Below is a small trained network, with its code and all its weights. Each question gives an input and a class and asks what happens when units are switched off, that is, made to give their printed mean instead of their output.

import numpy as np


def w(rows, s, z=0):
    codes = np.array(rows[::2]) - 128.0
    scale = np.full(codes.shape[1], s)
    scale[-1] = z or s
    return codes * scale


def f(y):
    return np.maximum(y, 0)


def log_softmax(a):
    a = a - a.max(-1, keepdims=True)
    return a - np.log(np.exp(a).sum(-1, keepdims=True))


def net(x, mask):
    res = np.array(x, float).reshape(1, 5) / 4 @ E
    y = f(res @ A[0][:, :-1].T + A[0][:, -1])
    res = res + np.where(mask, y, B[0][:, -1]) @ B[0][:, :-1]
    return log_softmax(res[-1] @ U[:, :-1].T + U[:, -1])


A, B = {}, {}
E = w([
[177,148,160,161,205,100],'x0',
[185,55,125,119,254,162],'x1',
[72,94,187,45,151,96],'x2',
[71,79,38,202,176,106],'x3',
[161,190,86,75,173,34],'x4',
],0.0072)
A[0] = w([
[220,87,189,165,215,161,32],'N0',
[218,202,126,131,56,120,179],'N1',
[183,84,207,156,199,145,120],'N2',
[189,132,43,167,134,170,238],'N3',
[99,61,110,247,54,253,106],'N4',
[208,146,183,118,189,169,237],'N5',
[161,177,40,213,158,64,109],'N6',
[64,185,219,50,40,107,192],'N7',
[238,187,192,57,28,154,231],'N8',
[198,109,145,72,187,113,224],'N9',
[153,76,174,156,201,147,31],'N10',
[60,12,106,120,181,126,235],'N11',
[163,90,121,189,186,140,13],'N12',
[152,160,217,59,95,155,253],'N13',
[157,179,16,226,145,63,145],'N14',
[120,33,134,168,127,242,158],'N15',
[121,122,92,5,155,95,197],'N16',
[28,109,133,135,56,164,196],'N17',
[54,102,201,68,77,178,92],'N18',
],0.0063,0.002)
B[0] = w([
[97,218,129,96,134,86,206],'N0',
[205,149,181,113,76,145,214],'N1',
[142,212,143,89,141,91,202],'N2',
[73,127,110,153,144,169,209],'N3',
[95,89,186,130,182,254,249],'N4',
[107,214,183,85,134,131,217],'N5',
[111,117,68,216,98,154,212],'N6',
[115,201,67,147,91,35,247],'N7',
[217,128,148,124,67,79,253],'N8',
[137,175,174,85,174,181,216],'N9',
[129,200,134,77,131,65,182],'N10',
[211,111,156,78,142,116,238],'N11',
[109,179,79,124,128,87,173],'N12',
[175,138,109,128,101,82,228],'N13',
[119,95,76,212,102,162,229],'N14',
[150,103,114,99,189,177,223],'N15',
[151,120,177,50,225,163,207],'N16',
[79,136,106,196,105,157,223],'N17',
[117,131,61,194,93,118,201],'N18',
],0.0081,0.0056)
U = w([
[81,46,161,91,121,61,1],'0',
[215,141,254,27,136,106,184],'1',
[117,21,127,131,198,212,157],'2',
[142,115,63,182,65,63,146],'3',
[95,135,140,178,85,185,130],'4',
[48,199,108,88,151,79,66],'5',
],0.0094,0.004)

Each question gives the input, the list of numbers given to net, and the class t.
The units are the neurons (one row each of A and B). Each row of codes is followed by its name. A weight is (code - 128) times the scale printed after its matrix; where a second scale follows, it is the last column's (A, B and U).
mask holds one flag per neuron, in row order. A switched-off neuron (its flag False) gives its mean, the last column of its row in B, instead of its output. The means were averaged over made-up inputs and are rounded, as every weight is.
A unit's drop is (log p(t) with every unit on - log p(t) with that unit switched off) / (log p(t) with every unit on - log p(t) with every unit switched off).
The circuit of an input: a set's keep is (log p(t) with only the set's units on - log p(t) with every unit switched off) / (log p(t) with every unit on - log p(t) with every unit switched off). Starting from the 12 units with the biggest drops (on a tie, the unit counted first), units are removed one at a time, each time the one whose removal leaves the highest keep (on an exact tie, the one counted first), for as long as the keep stays at least 0.8.
units of the circuit, in order: the units of the circuit, biggest drop first
most important unit: the unit with the biggest drop
k most important neurons: the k neurons with the biggest drops, biggest first
drop when u is switched off: that unit's drop, to one decimal
input [3,-7,-6,-6,-6], class 3: units of the circuit, in order -> [N7]
input [-8,-4,-3,7,-3], class 2: units of the circuit, in order -> [N4; N7]
input [-7,-3,4,1,-1], class 3: 2 most important neurons -> [N7; N18]
input [-2,7,-6,2,4], class 5: 3 most important neurons -> [N0; N4; N12]
input [4,-6,1,-8,-6], class 3: units of the circuit, in order -> [N7; N18]
input [-5,1,4,7,4], class 2: units of the circuit, in order -> [N7; N16; N0]
input [6,-4,-5,0,-7], class 2: 3 most important neurons -> [N4; N7; N15]
input [6,8,-6,7,8], class 5: 2 most important neurons -> [N0; N9]
input [4,-7,-5,5,-6], class 2: units of the circuit, in order -> [N4; N7]
input [1,-2,2,-6,-7], class 3: 2 most important neurons -> [N18; N7]
input [6,7,-4,7,7], class 5: drop when N9 is switched off -> 0.2
input [-8,4,3,2,1], class 2: drop when N4 is switched off -> -0.1
input [-2,-1,1,-7,-5], class 3: drop when N18 is switched off -> 0.3
input [-7,-3,-4,8,2], class 4: most important unit -> N4
